[144 125  92 132 129]  j_277
[ 92 129 125 131 144]  j_236
[145  92 129 131 125]  j_851
order: [125 145  92 129 131]
j_851
order: [144  92 129 125 131]
j_236
order: [144 131 125 129  92]
j_236
order: [129 132  92 125 144]
j_277
order: [129 125 145 131  92]
j_851
order: [144 125 131  92 129]
j_236

[110  48  70 162] -> j_43
[125 132 136 116] -> j_605
[131 133 118 137] -> j_202
[137 119 133 131] -> j_64
[136 134 114 129] -> j_862
[130 120 131 132] -> j_388
[132 120 132 130] -> j_198
[132 137 131 119] -> j_510
[116 125 136 131] -> j_266
order: [116 136 132 125]
j_605
order: [130 132 120 132]
j_198
order: [137 131 133 118]
j_202
order: [120 130 131 132]
j_388
order: [133 131 137 119]
j_64
order: [137 133 118 131]
j_202
order: [116 125 131 136]
j_266

[ 82 174 162  89  84] : j_100
[175 185 181  85  96] : j_598
[ 83 162  89 174  82] : j_701
[125 164  81 173 114] : j_562
[ 97 185 181  85  96] : j_423
[ 83 172  89 169 162] : j_832
[112 144 175  57 129] : j_849
[ 83  89 162 169 173] : j_703
order: [173 169 162  89  83]
j_703
order: [172  83 169 162  89]
j_832
order: [172  89 169 162  83]
j_832
order: [ 57 112 129 144 175]
j_849
order: [ 96  85 181 185  97]
j_423
order: [ 82  83 162  89 174]
j_701

[201  70  63 184 157 119  78 152] -> j_630
[142  67 198 155  58  85 187 133] -> j_642
[ 79 184 153 156  70 119  62 201] -> j_737
[ 78 119 184 201 157  70  63  78] -> j_534
[ 78 119 184 201 152 156  70  63] -> j_296
[ 85 132 198 187 155 142  58  67] -> j_180
[153 157  70  62  79 119 184 201] -> j_183
order: [ 79 119 184 201 153 157  70  62]
j_183
order: [ 62  79 119 184 201 153 157  70]
j_183
order: [152 156  70  63  78 119 184 201]
j_296
order: [142  85 198  58 132 155 187  67]
j_180

[170 180 147 120  95  85 101 129 164 169 113 164 128 112  81 101 113 144
 171 155 149  84  83  86  89 119 156 139 159 169 168 148 135 119 101 107] = j_325
[146 127 129 122 108 100 118 111 130 142 194 145 121 141 132 114 113 107
 106  89  86  85 100 118 149 164 173 187 180 165 141 127 112 111  95  72] = j_828
[139 145 162 176 162 122 118 116  96  79 162 111 115 148 168 177 164 139
 115  85  87 125 116 126 171 178 170 154 128 115 102  89  91 105 123 156] = j_84
[178 117 189 176 173 166 144 166  86  98 146 175 104 162 175 120 124  96
  86 162  85 103 128 108  85 105 115 124 100 122 172  73  67  81 141 177] = j_695
[176 189 175 172 178 177 173 166 162 144  98 128 122 124 115 103  96  85
  86  67  86 104  73  85  81 100 105 108 117 120 123 141 146 163 175 166] = j_29
[ 86 175 177 124  85 105 172  85 166 173 122 108 144 103 104 162 120 115
 146 100 175 128  81  86 123 162  73 176  67  98 189 166  96 141 178 117] = j_607
[170 180 147 120  95  85 101 129 164 169 113 164 128 112  81 101 113 144
 171 155 149  84  83  86  89 119 156 175 164 131 103  92  82 106 135 165] = j_68
order: [165 135 106  82  92 103 131 164 175 156 119  89  86  83  84 149 155 171
 144 113 101  81 112 128 164 113 169 164 129 101  85  95 120 147 180 170]
j_68
order: [175 166 176 189 175 172 178 177 173 166 162 144  98 128 122 124 115 103
  96  85  86  67  86 104  73  85  81 100 105 108 117 120 123 141 146 163]
j_29
order: [156 123 105  91  89 102 115 128 154 170 178 171 126 116 125  87  85 115
 139 164 177 168 148 115 111 162  79  96 116 118 122 162 176 162 145 139]
j_84
order: [177 141  81  67  73 172 122 100 124 115 105  85 108 128 103  85 162  86
  96 124 120 175 162 104 175 146  98  86 166 144 166 173 176 189 117 178]
j_695
order: [156 128 154  91 115 122 116 116 170 111 118 102 162 139 126 164 178  79
 177 176 123 139  96 145 115 162 162 115 148 168  85 105  89  87 171 125]
j_84
order: [ 85  86 177 120 123 122  96 146 115 175  67 100 176 172 166 166 103 189
 105  85 162 162  98 104 141  81 173 144 117 175 178  73 108 128  86 124]
j_607

